Below are the code and all the weights of a small trained network. Each question names an input and a class and asks about switching units off, where a switched-off unit gives its printed mean instead of its output.

import numpy as np


def w(rows, s, z=0):
    codes = np.array(rows[::2]) - 128.0
    scale = np.full(codes.shape[1], s)
    scale[-1] = z or s
    return codes * scale


def f(y):
    return y / 2 * (1 + np.tanh(0.7978845608 * (y + 0.044715 * y**3)))


def log_softmax(a):
    a = a - a.max(-1, keepdims=True)
    return a - np.log(np.exp(a).sum(-1, keepdims=True))


def net(x, mask):
    res = np.array(x, float).reshape(1, 7) / 4 @ E
    y = f(res @ A[0][:, :-1].T + A[0][:, -1])
    res = res + np.where(mask, y, B[0][:, -1]) @ B[0][:, :-1]
    return log_softmax(res[-1] @ U[:, :-1].T + U[:, -1])


A, B = {}, {}
E = w([
[70,152,142,150,64,117,96,135,108,119],'x0',
[143,90,72,134,36,158,125,103,229,91],'x1',
[148,178,136,169,111,152,170,72,111,173],'x2',
[80,153,179,179,110,1,151,80,116,73],'x3',
[165,203,182,27,112,173,159,158,163,111],'x4',
[196,86,134,137,183,102,41,107,97,158],'x5',
[96,137,63,126,68,72,86,104,175,199],'x6',
],0.0075)
A[0] = w([
[112,56,48,125,84,112,88,43,200,138,119],'N0',
[195,197,157,79,178,210,158,191,72,96,160],'N1',
[199,142,222,82,110,196,143,142,146,145,132],'N2',
[131,215,157,184,132,117,119,56,58,161,220],'N3',
[127,57,108,131,145,176,60,208,108,213,153],'N4',
[96,202,98,91,76,133,166,140,192,109,201],'N5',
[138,53,173,105,111,150,161,125,149,90,85],'N6',
[77,199,201,156,113,90,157,122,164,104,162],'N7',
[77,207,178,182,145,125,132,62,138,175,251],'N8',
[167,95,62,149,136,171,95,80,102,109,63],'N9',
[159,125,184,162,114,108,171,116,187,1,157],'N10',
[94,90,87,74,121,150,158,126,112,104,175],'N11',
[106,72,159,64,121,111,98,115,121,113,11],'N12',
],0.0068,0.0027)
B[0] = w([
[93,180,27,185,100,189,68,202,167,99,235],'N0',
[2,24,146,108,37,89,110,140,138,39,255],'N1',
[65,79,151,104,75,112,219,111,141,79,213],'N2',
[71,94,159,63,132,103,184,85,53,118,217],'N3',
[122,174,202,133,193,49,127,46,79,181,218],'N4',
[105,59,111,110,190,125,163,88,84,85,226],'N5',
[126,123,121,88,124,56,174,133,95,176,149],'N6',
[144,85,148,104,180,95,125,49,107,91,194],'N7',
[143,28,193,94,132,73,204,73,82,120,211],'N8',
[233,216,86,176,200,156,92,146,157,105,153],'N9',
[163,151,168,69,174,107,139,35,65,143,209],'N10',
[117,120,124,88,175,121,155,114,168,169,163],'N11',
[156,192,81,146,81,142,98,100,181,70,121],'N12',
],0.0064,0.0058)
U = w([
[231,183,83,139,135,213,93,169,205,163,41],'0',
[171,144,215,76,168,82,193,16,54,192,253],'1',
[2,112,117,119,67,133,162,167,203,60,105],'2',
],0.0056,0.0031)

Each question gives the input, the list of numbers given to net, and the class t.
The units are the neurons (one row each of A and B). Each row of codes is followed by its name. A weight is (code - 128) times the scale printed after its matrix; where a second scale follows, it is the last column's (A, B and U).
mask holds one flag per neuron, in row order. A switched-off neuron (its flag False) gives its mean, the last column of its row in B, instead of its output. The means were averaged over made-up inputs and are rounded, as every weight is.
A unit's drop is (log p(t) with every unit on - log p(t) with that unit switched off) / (log p(t) with every unit on - log p(t) with every unit switched off).
The circuit of an input: a set's keep is (log p(t) with only the set's units on - log p(t) with every unit switched off) / (log p(t) with every unit on - log p(t) with every unit switched off). Starting from the 12 units with the biggest drops (on a tie, the unit counted first), units are removed one at a time, each time the one whose removal leaves the highest keep (on an exact tie, the one counted first), for as long as the keep stays at least 0.8.
units of the circuit, in order: the units of the circuit, biggest drop first
most important unit: the unit with the biggest drop
k most important neurons: the k neurons with the biggest drops, biggest first
drop when u is switched off: that unit's drop, to one decimal
input [1,-5,-8,-2,4,4,-1], class 2: most important unit	N1
input [-2,-5,-8,1,2,-3,-3], class 2: 2 most important neurons	N1, N4
input [8,1,5,0,6,-7,-1], class 1: units of the circuit, in order	N7, N0
input [8,8,8,-1,-7,5,1], class 0: units of the circuit, in order	N9, N1, N0
input [-3,3,-8,6,-4,-2,-3], class 1: 2 most important neurons	N10, N1
input [-8,7,0,0,8,5,-5], class 2: 2 most important neurons	N1, N2
input [-6,7,8,3,2,-1,3], class 0: units of the circuit, in order	N0, N1
input [-8,0,-6,-6,2,2,-8], class 2: 2 most important neurons	N1, N2
input [0,7,-1,3,-4,-7,-4], class 1: 2 most important neurons	N10, N1
input [-5,-5,-7,-7,8,2,-3], class 2: drop when N1 is switched off	0.8
input [-7,-1,2,-2,3,0,2], class 2: drop when N6 is switched off	0.0
input [-5,-8,-1,1,8,0,-2], class 2: drop when N1 is switched off	0.6
